[ -8  26  34   4  17  17   5   4  -1 -14  27  38  47  23  30  30  19   4
  18 -24  22 -28   6  33  15 -14  42 -36  16 -20   6   0 -10   1 -11  16
 -11 -10  -1   6   0   9   8] : Q_330
[ -2   5  29  13  12  22  21  -3 -13  -2  19  44  11  33  26  27   1   3
  34 -15   5 -14  -3  33   5 -22  51 -33 -10 -17 -10   8 -17  -8 -11  -2
 -15 -39  17   1 -17   3  14] : Q_78
[  9 -12  32 -13   2  -9 -38   7 -35  -2  -3 -22 -23  -8 -31   6  -7  31
 -21   0  27  14  18  -5 -16 -21   6  19  33  -5 -29 -24  13  23  11 -42
 -14 -13   0   2  16   1  34] : Q_125
[  1 -11  12 -17  12 -19  49 -23   5   7  44   1 -38   7 -41 -19   5  -2
  30   8 -31   6  30 -18  32   4   9  16  23   5 -40   9  -7   1   7 -30
   8 -22  -3 -11  -1  12 -13] : Q_78
[  7 -33  37 -16  -5  -9 -36   0 -41  -7  -9 -27 -20   9 -33   1  -7  39
 -26 -14   8  35  17  -6   3 -21   4  18  11  -2 -51 -42   0  33 -11 -18
 -13 -37   9  25   2   4  24] : Q_78
[  1 -38 -15 -10  30 -17  50  -2   7   5  31  -3   3   3 -27 -24  11  -4
  12   2 -16  15  21  13  17   9   4   4  39   0 -25  19 -33  -6  -3 -20
  27 -23 -16  13  16  35  -7] : Q_688
[ -4 -37   3 -25  -5 -16  50 -17 -22   5  17  -2 -24  16  37 -13   4  12
   7  13 -42   2 -19 -97  10  -5  18 -12  17 -16   3   0 -12 -21  -8  11
  -5  -7 -28 -20  11  11  19] : Q_847
[  5 -39  37  -6 -14 -13 -43  -7 -39  -4  -4 -28 -17  -1 -14   6 -13  42
 -15  -9   2  30  19 -21 -13 -12 -13  24  14 -13 -40 -47  21  33   1 -35
 -18 -28  21  21   4   3  28] : Q_582
[ -3 -35   5 -20 -10  -9  43 -26 -29  11  14  -5 -11  16  51 -16   0   7
  26  14 -51  -6 -28 -99   2  -8   7 -21  14 -19  11 -14   9 -11  -2  11
 -11 -10 -21 -19  11  10  15] : Q_582
[ -1  12  18  17  21  11  24  -4  -3  11  25  49  -3  32  37  20   1   6
  24 -10  -1 -24  16  56   1 -11  41 -30   8 -16  -9  16 -18 -19 -17 -14
 -25 -29  28   3 -26   9  20] : Q_53
[-14  11  29   1  12  12   3  -7 -16 -10  18  42  24  39  11  19  13   0
  14 -18  20  -6  -5  22  29 -17  26 -33 -11 -15 -15  -3 -20   4   3  -1
 -25 -28  -8  20 -14   8   5] : Q_78
[  1 -27  19 -15 -20 -26  31 -29 -31  -5  14 -28  15  -4  52  -9  -2  16
  38 -18 -43   0 -34 -98   8  -6   8 -10   9 -20  -6 -16  -4   1 -13  29
   9  -1 -21 -24  19  18  18] : Q_582
[  1 -16  17 -16   7 -31  48 -21  10  17  38  -6 -45 -11 -40 -17   4   8
  27   1 -31  -4  42  -8  19   8   3   3  27   3 -26  17  12  -8  14 -36
   3 -20  -9 -17   5  18   1] : Q_791
[  7 -34 -10 -19  22 -24  55  -8  -9   0  42   8 -10   1 -33 -13   2  -5
   8  19 -23  17  26 -20  20  13   6  15  50  -9 -44  26 -27  -8  10 -22
  39 -17   4   2  14  24  -7] : Q_847
[ -9  17  21  20  17  16  14 -12   6  -7  33  45   7  22  28  31  28   1
  25   4  17 -22   6  22  15 -24  51 -22  11 -16  -2  20   1 -14  -2 -18
 -15 -24  -1   4 -14 -13   7] : Q_330
[  1 -22   7 -16  19   8  38 -15  13  15  42   6 -19  -8 -26 -19 -10  -5
  16  11 -20 -10  30 -13  28  20   9  19  43   9 -32  29  -2   0 -14 -19
  29 -17  11  -6  20  11 -17] : Q_203
[ -4 -16   9 -26 -18 -15  48 -17 -34  -1  10 -22 -18  38  22 -16  -3   2
  19  16 -38  -9 -29 -81  10 -16  20 -27  17  -6   5 -12  -4  -7 -11  20
   5   0 -26 -22  24  11  16] : Q_78
[ -3 -39   5 -23 -15 -14  57 -12  -9  10   7 -11 -20  11  28 -29   5  -2
  23   2 -53  -4 -30 -72   6 -12  25 -17   7 -16  16 -20  -8 -16  -6  11
 -14  -3 -26 -22   8  14  16] : Q_333
[-16  10  25  17  10   6  -5 -10  -9  -4  29  48  23  19  32  24  10   0
  28  -3   9 -19  -3   9  12 -14  21 -16  -3 -30  -2   2   1   0  15  -6
 -27 -21   8  12  -5   6   6] : Q_582
[-18   7  24  26  13   7  11 -16   8   1  26  32 -11  16  20  32  16  11
  21   0  31 -17  11  43  18 -16  32 -26   0 -20  -5  30  -5 -17  -2 -14
 -15 -34   2  12  -7  -7  22] : Q_791
[-10 -16  -3  -5  28   0  35   0  17  14  35   7  -4  -6 -30 -21   4   4
   9  -5 -18   1  34  11  13  20   6   6  37   6 -23  17  -9  -6 -11 -22
  26  -5   3  -3  12  22 -13] : Q_688
[  1 -34  40 -20   2   1 -25   3 -36  -7 -13  -4  -4  13 -45  10 -13  23
 -26  -7  18  32   4 -18  -7 -27  10  14  25  -4 -30 -31  23  35   9 -18
 -12 -26   9   7   6  10  29] : Q_78
[ 10 -37  33  -7 -15 -18 -30   7 -23  -3 -14 -23 -33   0 -27 -13  -4  36
 -22 -12  -5  15  28  23 -17 -19  12  18  12  -9 -28 -45   2  25  -2 -29
 -24 -22  16  19  -1   2  29] : Q_333
[-14   8  19  22  18  15  18 -15  -5 -11  23  40   2  34   8  35  12  -3
  17   8  40   2  -6  27  23 -26  33 -25   0 -10  -7  29 -12  -6  -1 -13
  -3 -26   0   5  -9 -12   9] : Q_78
[-12  14  35  15  29  15  -1   0  -9 -10  19  45  31  17  27  14  25   5
  23 -27  26  -2  -3  18  34  -5  17 -22   6 -20   0  -3   3  -6   7  -1
 -29 -25   0  20 -14  10  10] : Q_142
[  5  -3   6  -9  24 -14  55 -12  -5   5  26 -19  -8   3 -45 -16  -6  -4
   9  -1 -22   5  23  16  13  21   6   2  45   4 -37   9   0  -2  21 -14
  22 -15  -4   3  11  14  -7] : Q_787
[   1  -11   -2   -7    0  -22   52  -18  -17    4   12  -18  -13   16
   30  -11   13    9   11   10  -33    5  -35 -114   21   -9   30  -30
   24   -4    1   -3  -17  -10  -22   24    2   -6  -41  -26   16   15
   12] : Q_377
[   0  -13   -2  -17   11  -19   45  -15  -31   -1    9   -7   -6    9
   46  -17   12   -4    8   22  -15    0  -41 -104   11   -6   18  -33
   29  -20   13    4    0  -14  -12   27   -5    0  -32  -25   21   12
   10] : Q_125
[ 10 -31  39 -10  -6 -18 -35  -2 -34  -3  -1 -13 -46  -1 -23   1  -1  51
 -37  -7  -2  23  34 -31 -13 -17   4  31  17  -9 -50 -32  14  18  -6 -31
 -25 -23  17  11  -5  -6  25] : Q_847
[ 11 -34  25 -18 -15   8 -30  11 -31   8  -5 -11 -25  -1 -20   4 -23  43
 -16  -9   0  -3  13 -10 -10 -35  29  14  30  -7 -49 -25  -1  19 -16 -44
 -14  -8   0  -1  15   3  50] : Q_203
[  7 -34  21 -12 -14 -10 -25  21 -28   5 -12 -10 -27  -8 -29  -2 -17  37
 -15 -10  -5  21  16   8 -23 -30  27  16  23  -9 -20 -37   3  16  -8 -42
 -10  -4  13  -4  10   5  41] : Q_333
[  0  13  32  18  25  25  17 -11  -1  -4  20  37  11  32  17  17   0  10
  25  -5   4 -19   3  60  -5 -14  45 -34   5 -22   0   7   1  -9  -3  -6
 -12 -36  19  12 -23   2  26] : Q_787
[  6 -21  38 -13  -2  -3 -27  -5 -18  -1  -9  -9 -15  -3 -51  11  -7  38
 -31 -13   9  21  11 -20 -14 -24  24  20  37   2 -27 -29  16  36   9 -25
 -16 -21   5   4   1  12  35] : Q_377
[ -2 -10   8 -29 -17 -17  39 -18 -34  -3   7 -23 -10  23  40 -23   2   3
  16  10 -27 -25 -33 -72   1 -11  22 -30  28 -20   9  -2  -1  -8  -5  13
  -2  13 -31 -26  25  13  25] : Q_125
[  0 -17  11  -7  12 -21  58 -19   0  17  32 -20 -30 -11 -39 -11  -1   0
   9   1 -14  10  34  10  11  17  -1  10  38   7 -40  15  -7  -6  24 -23
  14 -17  -9   2  24  12  -5] : Q_791
[  5 -35   0 -27 -11  10  51 -13 -16  16   4   2 -16  21  47 -22   3   2
  17  10 -42 -23 -29 -92  15 -13  17 -19  21 -14  -1  -5  -3 -14 -28  10
 -15 -16 -33 -22  15  11  22] : Q_203
[  1 -15   7 -15  29  -2  40 -14  11   7  45  -1 -12 -10 -29 -11   3  -3
   9   8 -19  -8  40 -22  16  11  16   3  51   8 -26  16  -2  -4  -2 -12
  29 -11   4  -9  11   4 -21] : Q_330
[ -1 -29  40 -25   1   5 -26   3 -33  -6 -10 -14  -9  20 -49   2 -11  27
 -27  -3  15  39   4   1  -4 -21  11   8  30  -5 -27 -35  22  38   2 -16
 -13 -16  12   8   6  10  31] : Q_78
[  -3  -22    3   -8    9   -4   52  -13  -26    9   16   -3  -12    5
   37  -24   20   -3   23   13  -30   15  -39 -109   24  -15   12  -20
   32  -14    7   -4    4  -26   -4   13   -7   -3  -36  -25   15    7
   15] : Q_142
[  6 -27  13 -22 -15 -16  40 -27 -18   0  18 -15   6  -3  50 -20   1  11
  18 -10 -32  -9 -29 -95  17  -5  26 -14  20 -14  -9   4 -23   2 -36  34
  10 -10 -30 -20  20  14  17] : Q_203
[ 11 -33  28  -5 -18 -23 -33   7 -26  -3 -16 -23 -35   0 -31  -9  -4  39
 -25 -10  -1  20  27  10 -15 -23   9  17   8  -9 -33 -52   4  26  -1 -38
 -28 -15  12  13  -6  -1  28] : Q_333
[ -6 -15  10  -9  16 -19  47 -19  15  15  42   2 -39  -1 -41 -24  14   5
  25  -4 -28   5  35  15  11   8  15  12  29   6 -33  22  -7  -6  11 -39
  -2 -11  -8  -5  -1  15  -5] : Q_688
[ -5   6  23  11   9  15   4 -13 -16   2  28  43   2  30  45  21   2   8
  45  -4  -6 -27   3  32  -6 -13  35 -28   7 -25  -4   9  -4  -8   3 -13
 -20 -30  37  11  -9   2  19] : Q_582
[  4 -34 -10 -26  23 -10  57  -4  -8   2  32  -3   3   8 -40 -18   1 -19
  16  14 -18  21  16 -16  32  11  -2   6  44  -1 -34  19 -25   3  -3  -9
  46 -33  -6   4  19  29 -15] : Q_78
[ -5  -9   9 -15  17 -14  59  -8  -3  10  33 -15 -22  10 -51 -11  -6 -12
  10   6 -21   9  27   3  23  13   7  13  33   7 -44  12 -12  -2  16 -16
  23 -13  -6  -2  19  10 -13] : Q_78
[-10 -36  31 -12  -1   5 -26  -3 -14   0  -5  -2  -3   8 -41   5  -5  25
 -21 -10  17  28   3  10 -25 -27  16  22  33 -11 -26 -21  10  27  13 -33
 -11 -12   4   9   5  15  46] : Q_688
[  7 -28  30  -8  -7 -19 -22  -3 -27   4   1 -23 -28   8 -32  13 -25  31
 -20  -7  12  10  28   0 -12 -28   3  21  26   1 -32 -19   1  19   4 -36
 -15  -6   1  -6   4   9  36] : Q_53
[  7 -44  -8 -17  17 -20  45 -16 -14  -1  41 -11  -1  -1 -23 -14  -5  -8
  24  19 -16  20  18 -14  20  12 -12   3  50  -7 -27  22 -16   6   8 -20
  38 -20   5   7  24  25 -12] : Q_582
[ 13 -41  -9 -23  24 -16  54 -12   5  -1  38  -6   2 -11 -31 -20   9 -20
  14  13 -21  10  23 -30  16   0   5   3  52   1 -31  22 -26  -2   6 -15
  37 -25 -15  -3  15  17 -16] : Q_330
[ -3 -27  33   0  -5  -6 -34   8 -16   0  -4 -28 -19   9 -37   8  -3  40
 -17 -14  20  18  24  17 -17 -28  10  17  20   1 -25 -26   4  22   2 -43
 -13  -9 -13   7  10   6  40] : Q_688
[  4 -16   7  -7  20  -6  39 -17   2   9  48  -3 -17 -11 -24 -15  -4  -5
  29  13 -27   3  26 -15   6  16  -3   7  38  -1 -22  19   6  -1   3 -19
  29  -9  21  -5  14   9 -22] : Q_582
[ -7 -24  25   1  -8 -12 -36   3 -15   0  -4 -28 -24   9 -32   8  -7  39
 -15 -10  18  20  17  10 -14 -26   5  22  18   2 -32 -28  -1  18   2 -45
 -10  -6  -6  10  13   5  42] : Q_688
[-16  22  27  28  25  24  14 -14  10  -5  26  37   6  30   8  30   4   0
  20   7  24 -18  -1  38   9 -17  44 -27   6 -23   5  26  12 -12   6  -9
  -9 -21   4  -2 -19 -13  21] : Q_787
[  4 -28  11 -14  -6 -31  44 -28 -24   3   9 -17   9  -1  46 -15  -1  11
   7 -16 -33  13 -26 -83  14   0   7 -15  13 -10  -4  -7 -20  -4 -29  38
   1  -5 -23 -22   4  25  12] : Q_53
[-11  10  30   3  14  11   3 -10  -1 -11  28  44  32  14  23  23  20   0
  13 -19  15 -27   5   9  15 -23  39 -24   7 -20 -10   5 -15  -1   7   1
 -22 -19 -13  10  -9   1   7] : Q_330
[ -7  19  30  18  22  16   0  -6  -3 -14  20  40  32  23  10  21   6   4
  12 -15  27 -14   1  40  12  -8  25 -33  -2 -23   2   6  -1   4   4   2
 -20 -23  -3  15 -20   4  11] : Q_787
[-11  32  28  11  16  13   9   3  -5   1  26  42  16  33  35  24   6  10
  17 -20  15 -30   7  57  16  -5  30 -25  12 -16   1   7  -8 -10 -18   4
 -26  -5  17   8  -5  16  16] : Q_53
[  8 -38  39 -19 -14  11 -23  -8 -26   2  -8  -3 -19   3 -39   5 -20  29
 -28   0  13  13   8  -5 -18 -23  19  21  37  -4 -32 -18  25  34   6 -35
 -15 -13  11   3   8   1  41] : Q_203
[  1 -32   6 -27 -15   2  53 -24 -23  19  11   0 -22  23  51 -22   0   8
  18   8 -50 -23 -26 -89  18 -12  30 -18  20 -11  -4  -4  -6 -15 -20   7
 -19 -12 -35 -22  17   9  23] : Q_203
[ -2  -5   7 -23 -18 -18  41 -20 -32   2  17 -20 -30  14  37 -20   2   0
  24  19 -33 -21 -38 -77  -3 -18  29 -27  23 -21   6   1  -3 -17  -5  13
 -11   9 -20 -28  23   6  21] : Q_125
[-10 -23   1  -4  32  -7  35  -9  23   4  37  -4  -4  -6 -34 -22  12   5
  14  -4 -12   9  28  -1  25  19   3  10  40   6 -26  19  -3  -3 -14 -20
  30 -12   0  -1   8  26 -11] : Q_688
[ -5  -2  31  26  32  36  19   0  -1   4  13  49  17  16  24  16  12   5
  23 -11  16   4   2  41  11 -15  33 -28  13 -20   4   6   4 -17   1 -11
 -20 -31  19   2 -22  -1  20] : Q_142
[-10  19  22  31  20  18  11 -16  16   0  25  43   2  16   8  36  14  15
   9   1  25 -10   5  19  14 -21  51 -21   6 -10  -1  23 -14  -6 -10  -9
  -8 -26   3  -1 -19  -8  11] : Q_377
[-17  -1  34  16   2   3  -8 -18 -14 -10  23  46  31  17  30  23  10   4
  17  -7  22  -1  -4  11  15  -8   5 -19  -1 -28   3   1   3  11  13  -8
 -25 -23   6  13  -6   6  10] : Q_582
[-14  29  28  11  10  20  -9   2 -15  -8  30  41  41  31  39  30  11   9
  35 -13  15 -23  -4  36  16  -6  24 -31  11 -30   4   4   5   3  -9   3
  -6  -1  18   6   3  10  14] : Q_582
[   2  -13    1  -13   -4  -12   49  -19  -18   10   16  -11  -15   13
   31  -14   10    8   17   11  -42   -1  -33 -107   13  -14   34  -25
   26   -5    2   -3  -23   -9  -16   21   -2   -9  -42  -28   18   13
   18] : Q_377
[-24   9  20  35  24  13  10  -9  12  -5  26  39   9  27  23  26  23  18
  18 -12  34  -7   4  48  14 -14  45 -28   4 -16  -3  21 -15 -10 -10 -20
 -20 -16  -4  11 -16   1  21] : Q_688
[  5 -23   8  -4  28 -15  51 -12   7  14  40   1 -16  -8 -33 -14 -12  -4
   8   1 -22   2  38   2  19  16   2   8  40   8 -35  27  -9  -9 -11 -16
  29 -12  14 -12   3  22 -16] : Q_53
[  8 -27  38   5   1  -2 -28   8 -34   1  -3 -16 -15  -7 -32   4  -6  26
 -10  -8  14  27  14 -25  -5 -31   6  23  26  -6 -30 -30  20  13  21 -41
 -13 -16  -6  -1   6  -2  33] : Q_142
[  0 -28   1 -18  -9  -4  44 -16 -27  14  17   1  -4  11  50 -13   4   5
  38  10 -55 -11 -29 -97   5 -13  12 -20  18 -19   9 -15   7 -15  -5   8
  -8 -10 -22 -27  15  16  17] : Q_582
[  0 -30  11 -29   2  -4  46 -16 -28  11   6  -5  -5   4  41 -23   3   6
   8   9 -30   0 -33 -77   8 -12  19 -23  22 -18  19  -4  -4 -16 -12  23
 -14  -9 -34 -27  21  17  15] : Q_125
[-23  10  24  19  21   2  -2  -6  10 -13  22  44  36  25  21  18  29   9
   9 -27  36  -6   0  39  21  -8  21 -30  -4 -22  -1   4 -23   4  -5  -1
 -28 -18 -13  22 -15  18  12] : Q_688
[  2   9  23  14  13  20  15  -9   2  -2  25  46  10  18  35  24  17   5
  31 -12   2 -30  11  36  -5 -25  50 -33   8 -14  -6   5 -16 -14  -2 -16
 -23 -34  13   4 -20  -7  15] : Q_330
[ -5 -38  25 -10  -9   2 -33  13 -23   8  -8 -11 -18  -3 -28   2 -11  45
 -18 -23   1  11  13   8 -25 -36  20  11  23  -5 -36 -30  -6  13  -5 -43
 -18 -10  -3   5   9  12  51] : Q_688
[ -3 -31   6 -14  23 -11  39 -12   7  12  37  -2  -7 -23 -28 -16  -6   2
  12   0 -13   9  34 -11  23  22  -8   1  38   5 -21  25  -4  -6 -10 -11
  39 -26   6  -3  23  24 -13] : Q_791
[  8  -9  15 -31  21 -23  47 -23  -4  10  41   4 -36 -14 -36 -21   8  -3
  22   4 -20  -1  28  -6  16  16   7  21  38  -5 -32  21   3  -1  22 -32
  -1 -16  -4  -2   7  17  -9] : Q_125
[-15   9  24  29  21   2  26 -15   5   2  25  33  -5  30  20  36   8   7
   6  -3  33  -6  10  51  18 -13  32 -24   8 -13   0  32  -9 -15 -10 -13
 -22 -18   6   4 -21  -3  16] : Q_53
[ 16 -27  39  -8  -1  -3 -42   6 -40   1 -15 -27 -26 -14 -21 -11  -3  42
 -27  -7   8  15  18  11 -17 -25  10  19  24  -6 -41 -36  15  22  -3 -29
 -27 -27   9   9  11   0  31] : Q_125
[ 15 -15  31  -5  -1   5 -26  13 -37   2  -6 -13 -23  -2 -39  -1 -19  43
 -16  -7 -10   3  13   9 -27 -36  31   1  28 -11 -40 -29  22  12   0 -35
 -14  -7   1  -3   1   0  46] : Q_787
[ -4 -30   6 -31  -7  -2  54 -15 -30   9   7 -10  -8  33  30 -18   1   3
  22   3 -47  -7 -31 -88  24 -20  21 -27  11 -10  -5 -19 -11 -14 -13  22
  -7 -15 -35 -23  16  19  16] : Q_78
[ -2 -26  41 -19  -2   3 -26   3 -31  -8 -10 -11 -10  12 -50  10 -12  24
 -21  -5  16  29   1  -4  -7 -27  16  10  29  -5 -32 -28  22  33   8 -15
 -10 -19  14   4   7   7  35] : Q_78
[-26  26  24  17  23  15   3   1   7  -9  22  41  24  40  34  29  17  17
  22 -27  28 -38   1  42  14  -9  37 -30   2 -17   4   8  -8  -9 -11   1
 -23  -1   1  13  -4  12  19] : Q_688
[ -1  -8  -4 -14   8  -4  50 -12 -23   6  15 -12 -12  22  24 -23  -1   0
  21  22 -47  -9 -38 -81   7 -11  30 -42  28 -15   6  -4   5 -21  -9  22
   3   1 -31 -26  12  10  22] : Q_787
[ -3 -32  20 -15 -17 -33  39 -32 -18  -1   4 -36   6 -12  43 -10   7  16
  18 -26 -30   1 -27 -86  16  -6   8 -18   1 -15 -10  -7 -14  -6 -18  43
   7 -19 -36 -18  19  19  18] : Q_791
[   2  -17    4   -6    9  -13   55   -8  -29    3   13   -6   -7   11
   37  -25   26   -3   23   15  -30   16  -41 -112   25  -12   16  -26
   27  -19   12   -5   12  -22   -4   13   -8    1  -47  -22    9   10
   16] : Q_142
[  1 -26   9 -21 -31  -9  41 -29 -27   0  13 -13 -21  28  41 -19  -8  10
  11  14 -32 -28 -27 -90   9 -15  22 -23  18 -12  -3  -4  -6  -5 -20   8
  -5  10 -30 -17  21   5  21] : Q_203
[  7   5   7  -4  22 -10  59 -12  -1   7  34 -14 -19   3 -50 -17  -2  -4
  11   8 -22   1  27  24   5  18   8  13  48   4 -36   8   7  -5  23 -28
  21 -11  -2   5  13   9  -7] : Q_787
[ -6 -13   7 -27 -19 -18  41 -20 -43  -2  12 -21 -13  47  40 -12  -4   3
  29   9 -44 -11 -34 -90  18 -14  34 -36   8 -13  -2 -10 -11  -7 -16  28
   3   0 -24 -23  17  14  16] : Q_78
[ -2 -25   2 -18 -33 -25  43 -18 -22  -1   6 -13 -28  22  27 -29   1   2
  24  15 -49 -18 -28 -56  -2 -19  31 -27  12 -13  18 -14  -6 -14  -5   9
  -4  12 -13 -23  14   9  19] : Q_333
[  9 -34  25  -8  -6  -4 -22  10 -41  16  -6 -12 -31  -3 -27   4 -26  45
 -26 -11  -6  19  22   8 -18 -30  24   7  32  -3 -43 -23   2  14 -12 -39
 -22   0   8 -12  -2   8  46] : Q_53
